Here is a tiny trained network, its code and every weight. The questions are about switching its units off for an input and a class, where a switched-off unit gives its printed mean instead of its output.

import numpy as np


def w(rows, s, z=0):
    codes = np.array(rows[::2]) - 128.0
    scale = np.full(codes.shape[1], s)
    scale[-1] = z or s
    return codes * scale


def f(y):
    return y / 2 * (1 + np.tanh(0.7978845608 * (y + 0.044715 * y**3)))


def log_softmax(a):
    a = a - a.max(-1, keepdims=True)
    return a - np.log(np.exp(a).sum(-1, keepdims=True))


def net(x, mask):
    res = np.array(x, float).reshape(1, 6) / 4 @ E
    y = f(res @ A[0][:, :-1].T + A[0][:, -1])
    res = res + np.where(mask, y, B[0][:, -1]) @ B[0][:, :-1]
    return log_softmax(res[-1] @ U[:, :-1].T + U[:, -1])


A, B = {}, {}
E = w([
[178,158,169,111,113,61,174],'x0',
[129,122,131,80,106,181,119],'x1',
[170,133,107,104,115,87,187],'x2',
[85,210,181,108,9,160,142],'x3',
[97,95,140,49,119,65,72],'x4',
[138,182,73,104,114,128,69],'x5',
],0.013)
A[0] = w([
[137,152,99,140,133,165,187,154],'N1',
[64,90,109,133,249,151,75,219],'N2',
[82,175,182,93,86,151,87,152],'N3',
[139,164,118,57,158,101,133,164],'N4',
[168,128,130,182,179,131,205,217],'N5',
[114,142,179,180,100,190,150,254],'N6',
[132,130,172,37,141,39,131,204],'N7',
[91,150,121,104,84,176,50,195],'N8',
[145,121,73,76,97,110,69,170],'N9',
],0.012,0.0049)
B[0] = w([
[107,193,88,95,115,125,168,170],'N1',
[118,56,143,204,216,141,115,255],'N2',
[26,126,175,128,93,135,146,211],'N3',
[133,67,103,76,96,99,118,175],'N4',
[190,191,164,118,186,2,200,235],'N5',
[110,167,199,148,94,117,160,213],'N6',
[152,57,70,105,17,49,51,236],'N7',
[46,161,128,78,132,224,79,211],'N8',
[109,125,84,81,126,169,81,190],'N9',
],0.011,0.015)
U = w([
[174,70,151,196,207,110,123,118],'0',
[135,152,56,81,194,206,57,23],'1',
[163,62,102,54,23,89,69,61],'2',
[219,255,137,113,132,85,229,254],'3',
[79,226,192,87,91,210,124,142],'4',
],0.0099,0.00082)

Each question gives the input, the list of numbers given to net, and the class t.
The units are the neurons (one row each of A and B). Each row of codes is followed by its name. A weight is (code - 128) times the scale printed after its matrix; where a second scale follows, it is the last column's (A, B and U).
mask holds one flag per neuron, in row order. A switched-off neuron (its flag False) gives its mean, the last column of its row in B, instead of its output. The means were averaged over made-up inputs and are rounded, as every weight is.
A unit's drop is (log p(t) with every unit on - log p(t) with that unit switched off) / (log p(t) with every unit on - log p(t) with every unit switched off).
The circuit of an input: a set's keep is (log p(t) with only the set's units on - log p(t) with every unit switched off) / (log p(t) with every unit on - log p(t) with every unit switched off). Starting from all 9 units, units are removed one at a time, each time the one whose removal leaves the highest keep (on an exact tie, the one counted first), for as long as the keep stays at least 0.8.
circuit, biggest first: the units of the circuit, biggest drop first
k most important neurons: the k neurons with the biggest drops, biggest first
drop of u: that unit's drop, to one decimal
input [7,-5,-4,-6,-4,5], class 3: circuit, biggest first => N5
input [-1,-1,6,2,1,-4], class 3: circuit, biggest first => N9, N8
input [-7,4,7,-8,4,3], class 0: 3 most important neurons => N2, N8, N1
input [-7,-2,-8,3,4,8], class 4: 2 most important neurons => N3, N8
input [2,-8,-4,2,0,-3], class 3: 2 most important neurons => N2, N8
input [-8,3,3,-7,-3,6], class 0: 2 most important neurons => N2, N8
input [-4,-2,2,-6,-8,-1], class 3: 2 most important neurons => N5, N1
input [1,4,8,6,0,-8], class 3: 2 most important neurons => N8, N6
input [2,-3,-6,0,0,8], class 1: 3 most important neurons => N6, N9, N5
input [7,-8,4,5,3,6], class 2: drop of N9 => 0.0
input [-8,-1,3,-2,2,-2], class 0: drop of N2 => 0.4
input [7,-8,2,-8,1,-8], class 3: drop of N5 => 2.0
